Below is a small trained network, with its code and all its weights. Each question gives an input and a class and asks what happens when units are switched off, that is, made to give their printed mean instead of their output.

import numpy as np


def w(rows, s, z=0):
    codes = np.array(rows[::2]) - 128.0
    scale = np.full(codes.shape[1], s)
    scale[-1] = z or s
    return codes * scale


def f(y):
    return y / 2 * (1 + np.tanh(0.7978845608 * (y + 0.044715 * y**3)))


def log_softmax(a):
    a = a - a.max(-1, keepdims=True)
    return a - np.log(np.exp(a).sum(-1, keepdims=True))


def net(x, mask):
    res = np.array(x, float).reshape(1, 6) / 4 @ E
    y = f(res @ A[0][:, :-1].T + A[0][:, -1])
    res = res + np.where(mask, y, B[0][:, -1]) @ B[0][:, :-1]
    return log_softmax(res[-1] @ U[:, :-1].T + U[:, -1])


A, B = {}, {}
E = w([
[254,74,153,154,124,153,236,186],'x0',
[121,133,222,207,116,98,108,254],'x1',
[25,206,241,28,95,219,62,111],'x2',
[142,84,218,85,236,178,136,102],'x3',
[193,230,55,170,30,212,121,88],'x4',
[187,223,151,198,216,123,71,67],'x5',
],0.0068)
A[0] = w([
[128,118,199,178,186,159,136,154,117],'N1',
[106,107,190,4,191,139,195,144,166],'N2',
[61,86,56,87,102,110,101,109,121],'N3',
[2,72,108,178,77,47,73,98,124],'N4',
[127,76,180,211,33,118,136,201,233],'N5',
[183,106,84,183,163,56,199,119,254],'N6',
],0.0078,0.0024)
B[0] = w([
[141,124,201,143,172,141,2,192,187],'N1',
[65,106,168,163,107,84,65,68,247],'N2',
[170,105,137,68,59,110,143,115,191],'N3',
[134,148,83,29,148,35,136,153,225],'N4',
[131,194,185,182,93,53,166,186,253],'N5',
[118,133,82,199,190,107,171,123,255],'N6',
],0.0096,0.007)
U = w([
[90,102,75,1,155,30,145,132,26],'0',
[196,65,9,210,183,109,227,58,162],'1',
[99,105,45,87,6,221,114,83,131],'2',
[41,42,177,115,161,135,54,76,214],'3',
[253,73,167,185,174,118,97,238,3],'4',
[121,195,90,176,124,204,45,66,253],'5',
[71,173,37,179,68,81,99,206,11],'6',
[102,108,111,165,53,87,239,186,179],'7',
],0.007,0.0031)

Each question gives the input, the list of numbers given to net, and the class t.
The units are the neurons (one row each of A and B). Each row of codes is followed by its name. A weight is (code - 128) times the scale printed after its matrix; where a second scale follows, it is the last column's (A, B and U).
mask holds one flag per neuron, in row order. A switched-off neuron (its flag False) gives its mean, the last column of its row in B, instead of its output. The means were averaged over made-up inputs and are rounded, as every weight is.
A unit's drop is (log p(t) with every unit on - log p(t) with that unit switched off) / (log p(t) with every unit on - log p(t) with every unit switched off).
The circuit of an input: a set's keep is (log p(t) with only the set's units on - log p(t) with every unit switched off) / (log p(t) with every unit on - log p(t) with every unit switched off). Starting from all 6 units, units are removed one at a time, each time the one whose removal leaves the highest keep (on an exact tie, the one counted first), for as long as the keep stays at least 0.8.
circuit, biggest first: the units of the circuit, biggest drop first
k most important neurons: the k neurons with the biggest drops, biggest first
drop when u is switched off: that unit's drop, to one decimal
input [8,-7,7,1,1,-2], class 3: most important neuron -> (N2)
input [-8,1,-7,-4,0,5], class 1: circuit, biggest first -> (N6; N5)
input [-7,0,3,2,-2,4], class 0: 2 most important neurons -> (N4; N2)
input [-4,3,-6,-3,2,3], class 1: 3 most important neurons -> (N6; N1; N2)
input [-7,1,-7,-8,1,8], class 1: 4 most important neurons -> (N6; N5; N1; N2)
input [7,2,7,1,0,2], class 3: circuit, biggest first -> (N2; N6)
input [3,-8,1,-7,2,-3], class 2: 2 most important neurons -> (N5; N3)
input [-7,-8,-7,-7,5,-8], class 0: 2 most important neurons -> (N4; N3)
input [-4,-5,-3,1,4,-7], class 2: circuit, biggest first -> (N5; N3)
input [-5,-2,8,-4,0,-1], class 0: drop when N4 is switched off -> 0.8
input [-7,2,1,-2,-4,7], class 0: drop when N4 is switched off -> 0.8
input [2,-3,2,1,-5,-2], class 3: drop when N2 is switched off -> 0.3
